Here is a tiny trained network, its code and every weight. The questions are about switching its units off for an input and a class, where a switched-off unit gives its printed mean instead of its output.

import numpy as np


def w(rows, s, z=0):
    codes = np.array(rows[::2]) - 128.0
    scale = np.full(codes.shape[1], s)
    scale[-1] = z or s
    return codes * scale


def norm(h):
    return h / np.sqrt((h * h).mean(-1, keepdims=True) + 1e-5)


def f(y):
    return np.maximum(y, 0)


def log_softmax(a):
    a = a - a.max(-1, keepdims=True)
    return a - np.log(np.exp(a).sum(-1, keepdims=True))


def net(x, mask):
    res = np.array(x, float).reshape(1, 7) / 4 @ E
    u = 0
    for l in range(2):
        y = f(norm(res) @ A[l][:, :-1].T + A[l][:, -1])
        res = res + np.where(mask[u : u + 3], y, B[l][:, -1]) @ B[l][:, :-1]
        u += 3
    return log_softmax(norm(res)[-1] @ U[:, :-1].T + U[:, -1])


A, B = {}, {}
E = w([
[182,55,137,144,79,76,128,70,87],'x0',
[187,56,235,113,172,173,176,138,160],'x1',
[48,27,143,164,167,118,217,58,128],'x2',
[112,119,176,26,101,116,102,188,155],'x3',
[54,180,174,168,124,166,152,239,142],'x4',
[102,210,210,101,104,150,216,173,153],'x5',
[151,141,120,141,131,120,98,131,247],'x6',
],0.011)
A[0] = w([
[106,125,164,140,134,185,123,219,144,103],'L0N1',
[156,181,118,136,142,134,254,68,160,83],'L0N2',
[122,165,83,141,174,193,111,164,37,2],'L0N3',
],0.0091,0.0096)
B[0] = w([
[245,159,92,62,214,188,176,198,38,252],'L0N1',
[116,74,171,72,85,36,2,57,48,196],'L0N2',
[136,250,159,119,87,56,149,118,83,155],'L0N3',
],0.0074,0.0044)
A[1] = w([
[67,29,178,101,158,120,195,50,253,1],'L1N1',
[182,240,114,149,23,87,158,178,32,101],'L1N2',
[77,220,1,87,187,129,125,62,73,106],'L1N3',
],0.0076,0.0069)
B[1] = w([
[96,115,177,102,90,109,126,203,9,200],'L1N1',
[52,152,180,159,69,98,135,145,121,254],'L1N2',
[153,162,156,104,142,216,71,152,196,241],'L1N3',
],0.014,0.0055)
U = w([
[92,251,127,128,94,125,117,183,175,149],'0',
[160,84,56,98,135,100,73,121,165,55],'1',
[123,101,125,149,211,182,179,142,109,254],'2',
[87,73,164,133,100,69,175,143,55,33],'3',
],0.021,0.0058)

Each question gives the input, the list of numbers given to net, and the class t.
The units are the neurons (one row each of A and B). Each row of codes is followed by its name. A weight is (code - 128) times the scale printed after its matrix; where a second scale follows, it is the last column's (A, B and U).
mask holds one flag per neuron, layer by layer. A switched-off neuron (its flag False) gives its mean, the last column of its row in B, instead of its output. The means were averaged over made-up inputs and are rounded, as every weight is.
A unit's drop is (log p(t) with every unit on - log p(t) with that unit switched off) / (log p(t) with every unit on - log p(t) with every unit switched off).
The circuit of an input: a set's keep is (log p(t) with only the set's units on - log p(t) with every unit switched off) / (log p(t) with every unit on - log p(t) with every unit switched off). Starting from all 6 units, units are removed one at a time, each time the one whose removal leaves the highest keep (on an exact tie, the one counted first), for as long as the keep stays at least 0.8.
circuit, biggest first: the units of the circuit, biggest drop first
most important unit: the unit with the biggest drop
top k neurons: the k neurons with the biggest drops, biggest first
top k neurons in layer l: the k neurons of layer l with the biggest drops, biggest first
drop of u: that unit's drop, to one decimal
input [-7,1,3,5,6,3,-4], class 2: most important unit : L0N1
input [-6,6,-2,-7,6,-1,5], class 2: circuit, biggest first : [L0N1, L1N2]
input [4,-3,8,2,-7,-6,-8], class 2: top 2 neurons in layer 1 : [L1N2, L1N1]
input [0,-6,6,1,-2,8,4], class 3: top 2 neurons : [L0N2, L0N1]
input [-2,-3,8,-5,2,6,1], class 3: top 2 neurons in layer 0 : [L0N2, L0N1]
input [-6,3,7,-8,-8,5,-7], class 3: top 3 neurons : [L0N2, L0N1, L1N1]
input [-6,-2,6,8,5,1,1], class 2: top 2 neurons in layer 1 : [L1N2, L1N3]
input [-1,-3,7,1,4,6,-1], class 3: top 2 neurons : [L1N3, L0N2]
input [3,8,-1,8,8,3,4], class 2: top 3 neurons : [L0N1, L1N2, L1N3]
input [-5,2,6,6,4,3,3], class 2: top 2 neurons : [L0N1, L1N2]
input [5,-7,5,1,7,6,1], class 3: top 2 neurons in layer 1 : [L1N3, L1N2]
input [3,1,3,6,4,-6,6], class 3: top 2 neurons in layer 1 : [L1N1, L1N3]
input [-2,-8,7,-8,-6,5,-2], class 1: top 2 neurons in layer 0 : [L0N2, L0N1]
input [-6,8,6,2,-5,4,3], class 3: circuit, biggest first : [L1N1]
input [4,2,3,2,4,4,5], class 3: top 2 neurons in layer 1 : [L1N3, L1N1]
input [-6,1,-1,-7,-4,4,-6], class 0: drop of L1N3 : 0.3
input [5,-3,7,-1,7,7,8], class 3: drop of L0N2 : 0.1
input [3,-4,7,-4,-6,-3,-5], class 1: drop of L1N3 : 0.2
input [7,-7,3,4,0,7,4], class 3: drop of L0N2 : 0.1
input [3,4,0,-7,2,4,-2], class 3: circuit, biggest first : [L0N2]
